Below is a small trained network, with its code and all its weights. Each question gives an input and a class and asks what happens when units are switched off, that is, made to give their printed mean instead of their output.

import numpy as np


def w(rows, s, z=0):
    codes = np.array(rows[::2]) - 128.0
    scale = np.full(codes.shape[1], s)
    scale[-1] = z or s
    return codes * scale


def f(y):
    return y / 2 * (1 + np.tanh(0.7978845608 * (y + 0.044715 * y**3)))


def log_softmax(a):
    a = a - a.max(-1, keepdims=True)
    return a - np.log(np.exp(a).sum(-1, keepdims=True))


def net(x, mask):
    res = np.array(x, float).reshape(1, 4) / 4 @ E
    y = f(res @ A[0][:, :-1].T + A[0][:, -1])
    res = res + np.where(mask, y, B[0][:, -1]) @ B[0][:, :-1]
    return log_softmax(res[-1] @ U[:, :-1].T + U[:, -1])


A, B = {}, {}
E = w([
[145,76,132,105,2],'x0',
[111,111,165,244,92],'x1',
[134,128,127,129,127],'x2',
[146,22,89,146,175],'x3',
],0.0089)
A[0] = w([
[135,133,134,6,155,75],'n0',
[152,46,133,125,170,55],'n1',
[127,150,123,143,165,151],'n2',
[106,161,135,144,173,147],'n3',
[126,168,142,141,115,61],'n4',
[131,188,113,127,98,88],'n5',
[128,114,120,104,98,131],'n6',
[127,191,149,128,111,93],'n7',
[119,120,126,143,96,90],'n8',
[134,193,123,134,104,99],'n9',
[125,174,127,103,112,5],'n10',
[129,185,136,152,210,103],'n11',
[142,50,119,134,164,54],'n12',
[135,96,104,133,143,43],'n13',
[138,135,128,190,117,63],'n14',
[130,127,138,181,117,69],'n15',
[109,148,145,232,107,80],'n16',
[135,125,125,79,137,96],'n17',
[133,141,129,135,156,184],'n18',
[114,181,155,115,99,62],'n19',
[133,115,120,119,90,128],'n20',
[111,152,129,168,183,93],'n21',
[120,98,121,99,30,114],'n22',
[127,181,144,143,110,40],'n23',
[145,124,121,83,142,71],'n24',
[128,127,158,179,121,91],'n25',
[142,137,141,176,113,73],'n26',
[160,144,134,85,137,12],'n27',
[123,101,160,106,67,109],'n28',
],0.018,0.0019)
B[0] = w([
[153,231,5,168,158,254],'n0',
[10,59,147,150,109,220],'n1',
[177,133,166,93,109,176],'n2',
[183,126,184,89,118,196],'n3',
[86,108,125,149,125,155],'n4',
[58,76,134,148,116,173],'n5',
[172,142,147,103,143,162],'n6',
[43,68,148,140,103,184],'n7',
[152,146,128,115,131,154],'n8',
[50,71,147,139,118,178],'n9',
[71,101,114,163,130,161],'n10',
[238,101,208,76,125,247],'n11',
[5,80,160,156,89,218],'n12',
[99,97,136,160,116,158],'n13',
[142,158,69,156,156,183],'n14',
[120,166,59,118,134,179],'n15',
[147,206,17,148,169,249],'n16',
[149,161,93,149,154,169],'n17',
[163,131,147,117,112,160],'n18',
[48,65,134,150,103,184],'n19',
[174,126,161,93,129,166],'n20',
[191,131,186,79,110,209],'n21',
[239,122,223,83,125,249],'n22',
[68,97,135,161,123,168],'n23',
[138,160,83,142,130,167],'n24',
[139,180,71,150,136,185],'n25',
[121,163,92,131,152,171],'n26',
[110,156,93,142,149,159],'n27',
[196,122,187,78,137,203],'n28',
],0.022,0.0095)
U = w([
[226,122,173,70,90,179],'0',
[158,197,2,162,132,2],'1',
[54,58,128,161,65,193],'2',
],0.012,0.00057)

Each question gives the input, the list of numbers given to net, and the class t.
The units are the neurons (one row each of A and B). Each row of codes is followed by its name. A weight is (code - 128) times the scale printed after its matrix; where a second scale follows, it is the last column's (A, B and U).
mask holds one flag per neuron, in row order. A switched-off neuron (its flag False) gives its mean, the last column of its row in B, instead of its output. The means were averaged over made-up inputs and are rounded, as every weight is.
A unit's drop is (log p(t) with every unit on - log p(t) with that unit switched off) / (log p(t) with every unit on - log p(t) with every unit switched off).
most important unit: the unit with the biggest drop
k most important neurons: the k neurons with the biggest drops, biggest first
drop when u is switched off: that unit's drop, to one decimal
input [-2,8,-8,-6], class 1: most important unit : n16
input [-8,8,-3,-6], class 0: 2 most important neurons : (n11, n21)
input [-6,6,-5,6], class 0: 2 most important neurons : (n21, n11)
input [-5,-6,-6,-3], class 1: 2 most important neurons : (n0, n22)
input [-8,1,7,-8], class 0: 4 most important neurons : (n11, n3, n21, n1)
input [-8,8,2,7], class 0: 3 most important neurons : (n11, n21, n0)
input [2,-5,2,-6], class 2: 2 most important neurons : (n16, n19)
input [-7,7,-5,4], class 0: 4 most important neurons : (n11, n21, n0, n3)
input [-6,5,0,-1], class 0: drop when n11 is switched off : 2.0
input [1,-8,7,6], class 1: drop when n0 is switched off : 2.8
input [-2,-3,-6,0], class 1: drop when n0 is switched off : 0.4
